Rows lie near named flat spaces through zero. A row that begins with a name and a colon came from that space; any other row is followed by the name of its block's space that it lies nearest.
zp-dj: 19  -7  -24  5  -7  -45  -7  24  37  -7  17  19  14  13  -35  4  15  -7  -2  -1  -26  -8  40  -30  -45  -38  -16  75
gb-fr: 2  11  -27  11  -40  14  43  -22  -23  6  -8  14  28  -40  13  -6  -13  30  1  23  -9  18  -39  20  -6  34  -16  52
zp-dj: -31  25  -33  -23  -6  18  50  -10  5  -22  -29  -10  10  -26  25  -11  5  20  12  31  0  14  -32  -11  7  4  -55  7
nh-cj: -21  -8  -81  -21  14  -1  -62  69  33  21  2  -36  19  -23  25  36  13  -3  -34  31  -1  4  48  -19  -54  -26  5  -23
gb-fr: -38  -52  -40  -2  -44  19  -33  3  28  8  -7  1  15  16  33  34  -25  -32  7  -37  42  -32  22  17  1  7  64  -32
sf-qt: -3  49  -1  -15  -7  42  -48  62  40  5  6  -13  6  -31  40  37  71  -3  10  16  11  5  18  -36  -25  8  5  -30
gb-fr: -24  -49  -14  7  19  -4  32  -41  -29  6  -24  -21  3  61  1  -42  -50  2  -24  8  -5  22  -12  -1  23  5  -4  14
zp-dj: 23  -8  22  4  12  10  -17  12  9  -22  -5  -37  -25  -30  -18  16  -20  13  8  2  7  -4  -23  -44  20  -17  -31  -22
gb-fr: -7  22  -31  -17  -37  16  -25  29  11  44  8  20  17  -19  24  30  44  -20  24  10  -7  -1  7  -1  -24  32  14  35
sf-qt: 13  6  -22  -26  -18  -25  -18  -13  27  30  7  5  -33  -13  -21  19  -10  -20  42  -1  -9  -26  -9  -9  3  -15  -2  35
zp-dj: -23  8  3  15  -11  15  16  -22  4  -7  -22  12  3  31  14  -26  33  -8  11  12  5  7  -9  -4  4  25  19  12
zp-dj: -9  52  21  -42  19  -10  61  -3  -33  7  25  44  25  4  19  -17  18  5  -7  -15  -20  15  16  57  -1  0  -36  -4
sf-qt: -38  -2  -4  3  12  26  -9  19  28  -33  -16  -14  15  32  37  -6  28  -5  -19  -3  26  4  29  -13  -8  -9  21  -54
gb-fr: -13  31  33  -24  15  23  73  38  -62  -20  18  34  65  -26  28  -1  22  22  -26  -16  -14  32  6  35  2  25  -75  -14
nh-cj: 6  29  12  31  -27  47  -29  11  18  -2  -22  -13  -8  -23  18  6  60  6  22  35  11  12  -31  -43  -3  44  21  8
gb-fr: 32  44  -5  -3  24  -14  18  -3  39  -31  12  -26  -6  -13  -1  -21  -11  52  -30  28  -18  25  8  -25  -31  -57  -32  18
gb-fr: -3  -19  2  -14  -13  -19  16  -49  -20  22  -5  16  -29  3  -20  -3  -40  -22  35  -20  3  -25  -31  32  39  10  7  5
nh-cj: -4  9  -12  28  -20  -5  -5  -11  -23  6  -6  29  7  -31  -5  -2  24  -1  1  13  4  -10  -10  47  -13  34  38  0
zp-dj: -35  -22  15  10  -2  38  38  -17  -20  -24  -34  -12  14  31  23  -23  -1  1  1  2  15  19  -28  -20  34  32  -17  -12
gb-fr: -21  3  -38  -8  -20  16  5  -18  35  -13  -20  -19  -5  -11  27  2  -16  10  8  13  19  -5  -14  -6  0  -10  10  -11
nh-cj: -56  -15  -95  -19  1  -21  -17  0  49  -2  -22  -13  5  20  26  -4  -3  -14  -16  21  13  -15  38  13  -36  -35  32  -19
sf-qt: 4  48  9  -12  -18  4  4  42  37  -6  23  38  31  7  15  13  74  -9  12  -8  -13  4  41  -20  -39  -4  -11  41
sf-qt: 36  -12  8  32  -3  -12  -28  -9  -28  11  0  -9  -25  -50  -39  10  -21  11  3  15  -4  -10  -34  9  7  15  12  2
sf-qt: 38  40  22  -21  26  -5  -2  -34  -38  33  21  -19  -43  -55  -2  0  -49  31  -6  11  -6  5  -39  57  26  -5  3  -51
sf-qt: 11  -4  -10  -41  11  -4  36  12  11  5  11  -23  13  18  1  0  -37  15  -3  1  -28  26  1  -52  2  -33  -82  56
nh-cj: 8  -15  -5  -5  11  -11  3  -6  -17  18  11  -5  4  13  -3  -5  -31  5  -18  -4  -10  9  7  13  -1  -7  -1  9
sf-qt: 10  10  1  -5  -33  -9  -1  -3  -7  49  10  40  4  19  -13  3  38  -30  38  1  -27  -1  -4  -8  -6  37  3  86
sf-qt: -48  -31  -18  -16  -6  15  16  19  -8  -3  -24  6  23  28  13  4  20  -32  16  -6  6  -2  4  -22  14  23  -28  5
nh-cj: 18  -9  27  17  -4  -16  -37  8  -11  14  22  26  -7  -1  -21  16  11  -22  3  -29  6  -24  22  31  -4  7  48  -18
gb-fr: -2  18  7  -14  20  9  26  23  -1  -17  9  -6  26  7  18  -8  8  20  -26  3  -10  26  18  -12  -13  -15  -38  -1
gb-fr: 11  58  -17  -1  27  -24  -46  40  17  5  29  14  1  -39  7  11  51  10  -35  18  -5  -6  53  49  -59  -28  41  -50
nh-cj: 11  -5  9  8  17  0  -24  25  -22  7  3  -10  -2  -22  -12  11  7  1  -12  8  -5  3  0  -2  -2  8  -6  -19
zp-dj: -6  -4  20  32  -54  24  -25  -50  33  -2  -10  21  -24  19  18  3  9  -22  37  -29  44  -34  -15  25  19  27  102  -22
zp-dj: -12  -17  14  29  20  -4  -24  -33  19  -21  -16  -16  -29  48  -1  -28  -3  -8  -14  -3  24  -10  12  7  8  -14  64  -50
sf-qt: 34  17  22  21  15  -39  7  -41  22  -17  20  11  -22  28  -25  -33  -18  19  -19  -8  -8  -4  19  22  -16  -44  36  13
zp-dj: -30  -11  -49  26  -20  -21  2  -18  -4  11  -30  27  8  16  -13  -24  40  -21  10  35  -10  -5  -3  10  -22  32  27  51
zp-dj: 2  -28  0  -6  -38  5  26  2  -21  -8  0  18  17  -44  -13  32  -32  -5  29  -30  8  -21  -29  5  24  18  -36  19
sf-qt: 38  -5  17  23  3  -14  -6  2  0  8  8  -5  -4  15  -33  -12  2  10  -4  14  -28  17  -4  -41  -11  -3  -16  66
zp-dj: 27  15  11  -31  5  18  -7  36  -25  27  26  -16  7  -53  9  37  -23  16  -2  -5  -10  12  -12  -1  8  4  -44  -11
nh-cj: 33  -19  69  15  14  -2  6  50  -67  15  37  36  41  13  -28  11  22  -11  -18  -36  -28  17  23  1  1  32  -31  30
nh-cj: -62  -1  -78  -28  -29  2  20  -4  78  -17  -23  4  26  54  47  -10  20  -17  7  6  12  -4  39  -25  -33  -29  10  32
nh-cj: 0  -25  5  12  -3  3  -16  -24  13  5  -15  -19  -27  30  -10  -9  -15  -12  15  1  8  -6  -15  -27  19  1  20  6
nh-cj: 29  9  -11  -34  -3  -6  2  -17  22  20  25  -25  -17  -14  9  14  -66  23  -2  -10  -4  2  -6  1  4  -41  -11  6
gb-fr: -14  13  -25  -33  -33  27  -32  36  58  17  5  -5  5  1  35  41  30  -23  32  -9  12  -11  20  -42  -13  -5  4  11
sf-qt: -28  -20  -6  -4  7  16  10  14  -4  -14  -16  -10  17  18  15  -2  4  -7  -7  -1  8  8  5  -18  8  7  -18  -14
zp-dj: -24  -28  -16  17  1  14  4  -15  10  -27  -36  -28  -7  11  3  -14  -11  4  -1  17  16  2  -20  -29  14  3  -3  -12
nh-cj: 29  -1  -7  -6  -7  -3  -15  8  -7  17  13  -14  -9  -46  -12  25  -31  14  3  4  -7  -2  -18  -2  1  -4  -15  8
gb-fr: 20  32  -29  -1  12  -33  -46  21  17  34  31  12  -2  -9  -3  5  25  2  -28  17  -18  -1  47  34  -55  -23  46  5
8  30  -16  1  -14  -22  -24  -13  4  30  12  29  -16  -22  -6  5  24  -12  14  8  -4  -20  6  47  -19  8  48  3
zp-dj
25  -41  -35  10  -27  0  -9  -20  18  25  1  -33  0  14  -4  3  -66  18  -8  9  -10  14  -16  -38  -6  -10  4  69
sf-qt
16  0  -6  -15  -18  -13  7  -14  11  17  16  9  -4  -1  -6  9  -25  -1  14  -14  -7  -8  -1  5  0  -12  -2  33
gb-fr
-24  28  4  -10  19  23  15  -16  -24  13  -13  -5  -2  10  33  -24  17  6  -10  21  3  21  -13  27  12  25  9  -38
zp-dj
13  14  5  -27  -17  17  34  1  23  -8  7  -11  8  -7  12  9  -20  18  17  -7  -8  13  -16  -41  9  -16  -55  41
nh-cj
5  21  -1  -29  -11  -8  37  22  -9  -3  19  28  28  -29  -1  17  6  5  10  -14  -16  1  5  8  -8  -5  -54  30
sf-qt
6  25  -30  -18  2  14  -7  10  17  2  -3  -33  -7  -46  18  14  -14  28  -5  29  0  11  -17  -14  -9  -15  -23  -12
nh-cj
21  -12  8  24  -11  11  -5  17  3  0  2  -9  17  11  -7  -1  8  11  -8  10  -14  21  -1  -46  -13  10  -13  53
gb-fr
-8  -25  -14  -1  25  17  -24  3  27  -16  -8  -58  -9  21  24  -2  -45  19  -36  3  21  11  13  -24  2  -36  14  -53
zp-dj
-6  18  2  15  -44  7  21  6  -3  2  11  57  42  3  14  2  47  -9  9  -14  -3  -1  15  26  -24  34  22  47
nh-cj
25  29  13  -1  17  -31  -8  -2  -12  -6  1  8  -37  -59  -46  6  15  1  24  16  -12  -22  -25  11  7  -8  -26  -11
zp-dj
6  -30  2  -35  7  -9  2  21  26  9  24  -11  12  51  1  14  -35  -14  -4  -37  -10  3  37  -41  0  -41  -31  30
nh-cj
-17  3  -22  -41  -3  17  28  29  -15  -10  3  -8  25  -57  23  33  -27  13  0  -10  7  -1  -11  12  10  -5  -60  -31
sf-qt
-44  2  10  -10  8  13  28  48  -11  -37  -13  30  42  8  11  5  65  -24  5  -13  4  -1  25  -11  -3  17  -45  -17
sf-qt
23  48  -2  -5  2  7  3  26  39  -27  13  -12  8  -33  12  7  21  36  -11  18  -7  15  10  -29  -32  -32  -28  10
gb-fr
-3  57  4  -36  58  -30  -3  8  0  6  15  3  -23  -4  0  -16  29  2  -15  16  -16  2  28  35  -14  -36  -11  -52
gb-fr
-11  28  -12  -43  28  -9  53  5  -22  13  20  10  33  18  26  -19  -12  19  -32  2  -27  33  23  29  -14  -18  -46  12
gb-fr
7  25  11  -23  31  -8  -36  6  22  10  -5  -25  -52  -6  -14  6  20  -15  25  16  -1  -13  -6  -27  14  -20  -9  -35
sf-qt
46  18  11  44  -5  39  -57  48  11  -9  10  -42  8  -62  11  27  15  46  -35  31  7  24  -6  -36  -32  7  19  -18
sf-qt
22  27  4  6  -22  -15  -21  10  -18  46  20  43  1  -19  -17  13  46  -19  22  6  -23  -7  3  24  -20  35  22  47
zp-dj

Each name stands for a flat space through zero: a line, a plane or more. A row that begins with a name and a colon came from that space; any other row is followed by the name of the space it lies nearest, among the names in its block.
jc_fb: -19  -12  28  37  7  -36  1  -48  25  -2  24  -8  15  63  43  11  20  -33  39  40  8  5  16  -1  -18  -5  4  2
hh_hz: 55  14  -22  1  13  -18  -9  8  2  34  -5  -15  23  -24  -23  1  11  -33  22  -16  -35  12  10  15  1  8  14  -28
ng_ns: 5  -20  20  36  28  -46  -3  13  15  9  46  -42  -7  63  11  -37  20  16  4  21  7  -23  -3  -27  35  -17  0  4
jc_fb: -46  10  24  -47  40  5  -35  -31  -39  -23  -45  -9  -1  -21  -3  29  -11  -1  -14  -15  9  1  -6  8  61  -17  35  -24
hh_hz: 73  43  -36  7  8  -48  -2  -12  20  45  0  6  48  9  -4  -16  17  -96  74  11  -78  42  19  28  -20  20  15  -28
dn_nc: -16  5  -22  -2  -31  10  29  13  5  -1  -1  51  -28  11  29  -27  -9  26  -20  17  -5  9  2  12  -49  5  -34  44
dn_nc: 3  -6  -1  2  -10  7  5  -19  8  5  -13  -10  15  3  4  27  2  -3  13  5  3  -3  14  -7  -36  13  12  -24
jc_fb: -3  -7  8  -9  11  8  -7  -16  -12  7  -28  -28  12  -9  -8  28  5  14  -4  -7  9  -25  -1  -10  -10  1  33  -50
ng_ns: -38  2  15  -29  34  -22  -21  1  -30  -18  -2  8  -29  40  -4  -33  8  44  -27  8  -13  -40  -32  -20  49  -28  6  -18
jc_fb: 11  -25  11  43  45  -85  -2  60  1  52  54  -37  -6  85  62  -97  -1  10  -4  22  17  35  48  16  72  -20  4  63
jc_fb: 5  21  9  30  -1  16  17  -23  12  1  -8  -12  4  -43  5  17  10  -45  9  5  9  -3  -33  26  -16  -10  8  6
jc_fb: -41  18  -11  -59  24  15  0  -21  -12  -13  -74  -42  -3  -16  33  31  -43  13  -14  -3  16  53  53  -9  26  23  26  25
ng_ns: -18  17  3  0  22  -7  3  10  -37  33  -35  19  -8  -36  44  -30  -7  -15  -27  -3  14  16  -7  70  13  -26  28  21
jc_fb: 22  -26  -2  22  6  7  5  19  7  22  3  -38  -7  -34  -2  18  3  30  -26  -20  31  -1  20  6  -4  -1  -2  13
lf_pj: -28  1  -4  -16  -51  34  16  -42  41  -66  14  28  -4  38  -15  41  -7  4  29  26  -10  -1  -1  -62  -52  33  -45  9
dn_nc: 40  -26  9  19  23  -10  -30  -11  20  -4  36  -31  1  -29  -47  49  28  1  5  -29  -3  -8  7  -11  30  -8  -22  -10
hh_hz: 33  -16  3  7  12  9  -21  24  -15  17  9  -12  5  -54  -39  16  9  5  -17  -40  9  -12  -6  18  28  -12  5  -18
dn_nc: -1  -28  10  -11  -1  -21  -42  -23  -11  -10  30  68  4  24  -21  24  27  5  12  -8  -28  -14  8  10  -6  -11  -25  -31
lf_pj: -23  -6  32  14  -15  10  -6  -29  18  -40  26  -2  15  25  -9  23  2  -30  30  13  16  -7  -16  -27  10  2  -4  -6
hh_hz: -58  -17  40  6  -9  7  -3  -3  -15  -32  18  19  -8  42  18  -19  -7  16  -11  18  37  -26  -26  -13  20  -18  5  4
ng_ns: 0  12  1  -37  -33  31  -22  4  -17  -28  -2  44  36  -14  -46  13  -20  -41  31  -21  -17  9  -11  -8  14  18  8  -38
hh_hz: -20  -4  19  -13  9  -9  -13  15  -29  3  -5  -6  15  34  1  -29  -8  7  1  3  8  -21  -11  -12  30  -7  38  -39
hh_hz: -12  -16  17  15  -3  -4  -2  -18  -4  6  1  3  9  17  12  12  12  4  3  9  13  -22  -2  3  -25  -7  15  -27
dn_nc: 36  -33  -1  19  -6  -7  -19  35  15  8  47  -1  12  -15  -17  9  -7  -10  7  -30  18  45  47  11  35  9  -31  42
jc_fb: 17  -21  -11  -15  32  -12  -15  1  -11  32  -30  -42  0  -20  2  30  3  39  -22  -22  6  6  46  4  4  5  19  -19
lf_pj: -15  -34  25  -5  -15  -1  -33  -21  -13  -17  23  44  18  31  -23  29  18  9  14  -4  -1  -34  -3  -11  -14  -5  -1  -55
lf_pj: 23  -17  -4  3  18  7  -7  5  17  1  2  -55  -5  -34  -20  38  -1  21  -13  -25  18  13  28  -17  24  8  -9  16
jc_fb: 11  -15  -16  -3  22  -35  -3  -8  14  25  -8  -25  -1  25  35  11  -1  15  3  7  -4  40  68  3  -6  14  -5  25
jc_fb: 5  12  -50  -37  -73  64  46  59  17  -27  -11  19  -14  -10  -22  -23  -52  46  -18  -7  1  22  12  -51  -45  52  -39  43
hh_hz: 25  -24  20  37  0  -20  -9  -16  19  17  27  -31  38  28  -4  22  20  -29  39  6  9  -10  16  -10  -13  6  20  -41
ng_ns: 13  -14  -3  24  -7  -2  11  1  -7  49  -22  -3  24  -22  41  11  -3  -16  1  -3  25  23  38  49  -46  6  29  -4
lf_pj: 25  9  -4  38  -2  -2  26  25  12  29  7  -32  5  -16  15  -27  -1  -19  0  4  15  5  -8  16  -7  -1  11  19
lf_pj: 4  6  -33  -13  -29  11  29  -7  10  8  -25  16  -9  20  9  1  3  38  -4  20  -24  -21  4  -22  -84  22  -7  -22
ng_ns: 41  -27  -14  26  -27  29  9  21  14  29  1  -13  18  -64  -6  42  -8  -3  -7  -33  34  30  43  28  -38  20  -8  17
dn_nc: -36  -15  4  -48  9  1  -30  -19  -21  -27  -14  35  -14  13  -6  25  -5  36  -16  -9  -7  3  20  -9  17  -2  -12  -6
hh_hz: -12  20  -18  -10  0  21  29  -4  14  -15  -25  -25  -32  -16  7  1  -9  30  -25  10  1  -5  -14  -21  -16  6  -14  29
ng_ns: 6  -28  15  7  7  -16  -25  -9  -14  9  17  17  5  20  -21  11  30  24  -2  -5  -9  -49  -13  -4  -13  -16  8  -59
dn_nc: 13  6  5  34  8  -28  12  19  9  18  28  -13  2  28  18  -46  7  -19  11  18  -1  -1  -11  7  14  -11  3  17
dn_nc: -4  -25  32  -11  -8  8  -51  0  -27  -16  25  41  39  -14  -36  28  -4  -38  23  -34  13  10  7  19  46  -6  10  -34
ng_ns: 0  10  -13  -32  -25  35  -7  2  -20  -2  -32  38  21  -49  -11  26  -24  -25  5  -25  -1  31  16  27  -14  18  9  -8
hh_hz: -5  -55  53  34  5  14  -36  13  -32  8  30  -1  15  -32  -29  27  19  17  -24  -37  58  -52  -24  22  28  -35  25  -49
ng_ns: 5  -4  19  17  -19  14  -2  24  -23  19  2  5  39  -12  -3  -17  -11  -36  14  -11  25  -7  -14  23  4  -2  42  -35
lf_pj: -2  -13  -8  -1  -16  -11  -1  -1  -2  6  12  48  -6  30  9  -10  11  19  -1  10  -16  -10  8  6  -39  0  -18  -6
dn_nc: 8  13  26  26  33  -7  -11  6  -2  -12  28  -32  -14  -24  -31  -17  20  -18  -8  -8  4  -34  -63  -2  68  -35  2  0
lf_pj: 39  -29  -4  14  -21  15  -9  23  -5  23  14  4  21  -27  -35  20  10  12  -2  -29  8  -21  7  4  -28  7  5  -42
lf_pj: 6  -19  -5  24  -17  8  18  41  14  -2  36  2  -27  0  1  -26  -5  37  -28  -3  23  0  1  -7  1  -2  -38  52
dn_nc: 35  -9  -21  -30  5  -20  -38  27  -19  17  14  47  12  -12  -29  -5  -1  -8  7  -34  -36  33  36  25  29  5  -17  -3
hh_hz: -15  -7  7  -1  -7  36  12  10  -11  3  -31  -31  4  -43  10  20  -24  12  -24  -16  47  8  9  8  -1  6  24  7
hh_hz: -19  25  -17  -25  -3  13  17  3  -9  -4  -34  10  -14  -12  18  -15  -19  6  -15  6  -5  16  -3  7  -6  5  2  22
lf_pj: -15  14  5  12  -50  76  46  44  26  -55  16  -40  -18  -31  -34  -16  -39  17  -20  -4  50  -14  -52  -60  15  18  -21  46
dn_nc: -65  33  -11  -56  -13  15  21  12  -39  -8  -63  33  -8  30  51  -51  -46  16  -19  24  3  19  2  5  -6  10  32  12
ng_ns: 10  -6  -12  5  15  -30  0  -10  18  15  5  -8  -4  19  28  4  4  -2  9  10  -9  36  45  9  -4  7  -15  32
ng_ns: -16  -9  -13  -51  16  -4  -23  21  -25  1  -25  11  -6  -6  11  1  -31  26  -21  -24  5  51  58  11  45  10  -2  31
lf_pj: -34  36  19  14  68  -54  14  -48  2  19  -39  -69  -7  43  74  -25  10  -31  12  50  -2  8  -4  12  30  -23  50  10
jc_fb: 5  47  -30  -15  -30  12  37  -17  16  0  -36  5  19  17  13  -14  -14  -37  36  32  -37  9  -11  -16  -60  31  17  -18
5  12  -20  -26  -2  23  13  -10  5  -4  -40  -33  -2  -19  -13  26  -9  23  -7  -4  -8  -8  4  -29  -25  21  11  -22
lf_pj
-25  38  6  19  -1  19  44  -19  17  -18  -22  -42  -18  2  20  -18  -2  -9  -3  36  10  -29  -57  -23  -18  -6  15  9
hh_hz
-22  -17  30  12  -22  12  -9  -10  1  -29  29  19  12  27  -15  8  5  -6  14  7  17  -28  -24  -20  0  -5  -2  -23
lf_pj
-30  28  -16  -22  -52  58  43  16  16  -43  -20  6  -8  -10  6  -11  -49  -2  -3  11  19  29  -8  -31  -19  33  -17  51
jc_fb
-28  -6  -16  -38  -22  1  -9  6  -12  -25  10  86  -29  29  1  -18  -5  39  -17  5  -27  3  5  -1  -16  0  -46  24
lf_pj
12  -18  -7  16  43  -50  -5  20  -17  55  -1  -10  -23  14  39  -35  20  40  -34  2  -1  -4  25  37  7  -26  7  13
lf_pj
-10  24  -7  -35  15  16  -2  -13  -9  -13  -41  -27  0  -25  -11  17  -15  -1  -5  -8  -7  6  -4  -14  20  8  20  -12
lf_pj
10  -6  -2  3  7  -31  -11  -18  19  -3  23  2  6  43  0  5  14  -9  27  14  -25  8  20  -17  -1  6  -15  -3
ng_ns
39  -17  -1  34  -4  -16  -11  -17  29  7  40  12  9  -9  -16  32  29  -26  25  -6  -14  9  14  13  -19  0  -31  5
hh_hz
15  -13  -20  2  15  -32  6  7  -20  57  -23  7  -9  23  29  -22  23  48  -23  10  -19  -32  15  21  -54  -9  22  -40
lf_pj
-10  24  -6  -15  -7  -11  2  -28  4  -4  -16  22  20  27  20  -1  -5  -43  36  22  -27  24  10  6  -19  13  10  -8
ng_ns
-35  -1  9  -19  19  -5  -2  6  -22  -9  -13  -2  -26  20  13  -24  -4  42  -31  7  8  -23  -15  -10  24  -17  7  2
lf_pj
7  -6  -5  14  5  -12  6  -8  6  20  -5  -4  0  -2  22  6  7  -1  -1  5  3  10  19  19  -22  -1  1  8
ng_ns
24  -4  -3  28  39  -37  6  27  -18  63  -11  -36  -5  -8  32  -39  14  13  -24  -1  8  -8  7  40  9  -23  33  -3
lf_pj
-11  -9  15  12  -11  2  7  29  -7  -4  20  -7  3  32  -2  -37  -7  13  -3  7  19  -23  -19  -21  14  -4  11  -9
jc_fb
-11  -9  -12  -14  19  -31  -5  -26  -4  25  -27  7  -3  28  45  12  5  18  -2  15  -12  21  51  18  -30  4  6  1
ng_ns
-44  28  27  -1  54  -50  -3  -56  -21  17  -43  -28  8  58  60  -22  18  -27  18  48  -13  -21  -19  14  10  -27  64  -42
lf_pj
25  -2  -16  -12  30  -16  -13  -12  -7  31  -29  -21  2  -29  0  28  12  9  -8  -16  -15  8  28  19  -5  0  14  -19
jc_fb
5  -4  -2  30  -26  39  38  -1  10  16  -23  -28  0  -39  11  21  0  15  -18  2  36  -26  -16  4  -67  7  16  -12
ng_ns
-14  29  -9  -22  42  -14  4  0  -9  -7  -22  -29  -40  0  0  -29  5  31  -30  8  -21  -21  -33  -16  40  -20  1  11
dn_nc
-9  -7  5  2  7  10  11  -7  10  -9  -10  -47  -10  6  -2  15  -1  33  -13  5  18  -21  -3  -35  -3  4  7  -7
lf_pj
